Each row has a name. Each piece below is followed by the name of the row it came from, unless a question asks for something else. Each question is about the rows just above it.

F: [-62 -14 -66  52  70]
R: [ 51 -88 -62 -14 -66]
P: [-66  52 -62 -14 -88]
Z: [ -19   92   35 -107   80]
find: [ 51 -88 -62 -14 -66]
R
Which row holds this, read backwards? [  80 -107]
Z
Which row holds this, read backwards? [-88 -14 -62]
P
[-62 -14 -66  52  70] is in which row?
F
Put [-14 -88 -62  52 -66] back in order: which row is it?
P
Which row holds this, read backwards? [-14 -62  52 -66]
P

X: [-14   0 -33  49   2   3  23   0   5  46 -26 -15   2   1   5   9   3  -5
   1 114  -2  -6 -17  -5   3  -7 -20   0 -12  16   1  -1   2 -12   5 -31
   6  22   3  11  -4   2  -8   0 -36   2  26  -5 -29   3   9  -8  29   0]
N: [-34   1 -19  25  12   0  51 -54   3  71 -11 -25  -6   6   4 -51 -26  -5
 -18  55  -1   5  -8   2  -5  -8 -31   2   5 -13  29 -21  -1  -8  -2 -37
   6  16   8  20   0 -15   4  -1  -5  13  18  -8 -40   1   1 -12 -13   3]
U: [ 13   3 -56  10   0 -15  55   7   7 -17  20 -12   2 -45   2 -55 -35  -4
   1 114   0  -7   8   1  -6   1 -20   0 -12   9 -48 -31  -3 -15  -8 -87
   4   3   0  -1  -7  14   4   0  51  10   4   6  -7   3   4  23  -9  -1]
W: [-15  -1  23   2   6   7 -44  -3  -5  16 -23  22  -1  36  -4  38  32   2
   5 -34  -1  -5  -7  -2   1  -4 -26   1  -1   0  38  23   3   9  21  68
  -1 -14  -3  -5   4 -15  -9  -4  -7 -20  -3  -7  21  -3 -19 -15 -12   2]
A: [ 11   3 -52  10   0 -15  34  -3   8 -20  12  -7   1 -29   1 -51 -26  -3
   2  45   0   2   5   0  -5   1  30   0   5   8 -42 -26  -3 -11   0 -78
   4  -5   0   2  -6  15   2  -2  54   4   0   4   5   3  -3  18 -12   0]
H: [  7   9 -17  20   0 -15  55   7   7 -17  20 -12   2 -45   2 -55 -35  -4
  -2  37   0  15   8   1  -6   1  30   0   7   9 -48 -31  -3 -15  -8 -87
   4   3   0  -1  -7  14   4   0  51  10   4   6  -7   3   4  23  -9  -1]
G: [ -6   0  51 -12  -7   7 -70 -41  -1  -1 -18  -3  -4  56  -3  30  27   5
   8  29   0 -54  -8   1   7   2  -6  -1 -14 -15  32  19   3  19   4  44
  -4 -10   5  20   4   4   1   0 -47  -2 -13  -5  16  -2   0 -23  20   2]
K: [-19  -1  41  -1   4  10 -71 -16  -6  16 -31  23  -2  58  -5  51  44   4
   8 -28  -1 -23 -11  -2   3  -4 -30   0  -6  -5  52  32   4  16  25  89
  -3 -19  -1   1   5 -16 -10  -4 -22 -22  -8  -9  27  -4 -21 -24  -6   3]
[ -9 -15   4  -5  -3 -14  -1  68] is which row, read backwards?
W
Which row holds [ 13   3 -56  10   0 -15  55   7   7 -17  20 -12   2 -45   2 -55 -35  -4
   1 114   0  -7   8   1  -6   1 -20   0 -12   9 -48 -31  -3 -15  -8 -87
   4   3   0  -1  -7  14   4   0  51  10   4   6  -7   3   4  23  -9  -1]?
U

Q: [ 16  64 -15  -3  33  11 -29 -10 -55 -80  69 -43  61  -3 -25  21  78   3
  39 -53  43  86  68  44  57  47  74 -37 -85  29  48 -23  37  31  58  35
  33 -79]
L: [-68 -66  67  -1 -71  61  11 -62  -6 -37  87  29 -71  61  48  61 -70 -51
 -31  38  38 -35  59  53  20   9  81   5  70 -70  42  54  42  36   4  67
 -38  28]
D: [-36  26  63 -70 -21  79 -67 -72  33  -3 -40  60  37  41   9 -47 -76  17
 -53  49  70  32 -35  44  -1 -31 -13  57  44 -38  49 -64  -8 -61 -78  70
 -48 -39]
M: [ 38  40 -12 -80  84 -54  51  34 -16  18 -17  11  80 -75 -21 -26  55 -10
   0  73  22  87 -48 -81 -83 -68   6  87 -78  11  18   7 -58 -19 -23 -20
 -63 -65]
V: [-48  66 -17  -4 -43   3 -12  35 -77 -27  60 -56  36  41 -15  66  15  25
  28  65  62  68  82 -22   4  55 -16 -37  24 -71 -78  34 -74  -1 -38 -70
 -62 -50]
Y: [ 59  57 -33  -4  60  12  81 -74  -2 -16  17 -63 -60  33  10   1   3 -43
 -77  33  82  32  44 -53  62  70 -13 -50  82 -13 -31  76  55  43 -34  36
 -49  55]
E: [ -3  74  47   8 -19 -50 -17 -45  80 -83  49  72 -63 -48  87  66 -85  11
 -21  48  18 -47 -50  63 -25  83  88  31 -23  76   8  79  45  72   4  65
  50  62]
find: [42 36]
L
The row with [ 40 -12 -80  84 -54  51  34 -16  18 -17  11  80] is
M
Move every entry of [-31] by -1 step of 1.
[-32]

Bar: [ 35 -20   9 -78 -27 -66]
zibof: [ 10 -69 -17 -65  17 -41]
naduz: [ 47  80  47 -23 -63 -29]
lizig: [-64 -64 -38  71  66  61]
viso: [ 79  88  65 -80 -81 -59]
gev: [ 67  90  59 -50 -76 -42]
fisug: [-73 -85 -61  70  77  52]
daku: [-75 -87 -62  73  79  55]
bonek: [ 83 -48  89 -96  -2  80]
maf: [-17  40 -25 -33 -45 -88]
find: [-23 -63]
naduz
Where do [-17  40 -25 -33 -45] appear?
maf
Which row holds this, read backwards? [-17 -69]
zibof
[47] with +1 step of 1 on every entry:
[48]

B: [-10  16 -44   6  76  57  54   1  31  -8 -42  -6 -37  26  25 -53 -13   3
 -15  23  41  27 -35  27  47 -14  99  37  28  34 -36  -5   5  -5 -45  90
  -3  26 -50  24 -37 -40 -41]
C: [ 12 -42  18  -5   0 -15 -76  17 -38  -8  42  41  19  31  40 -19  14  13
 -10 -23 -38 -72  54 -15  -8  -8 -28 -10  14 -40 -32 -41 -10 -12   6  -2
   4 -18  45 -33   1  19  57]
S: [  8 -69 -46 -26   8 -13 -33  -2 -47 -36  55  64 -18  88   6 -23  15  -2
  -5   6 -30 -47  68  28 -26 -21  14  75  -7  18  -3 -13  20  -1  41  26
  13 -16  54   1 -10 -27  27]
Shift each entry of [-23  15] by +1 times 1:
[-22  16]
[ 14 -10] is which row, read backwards?
C

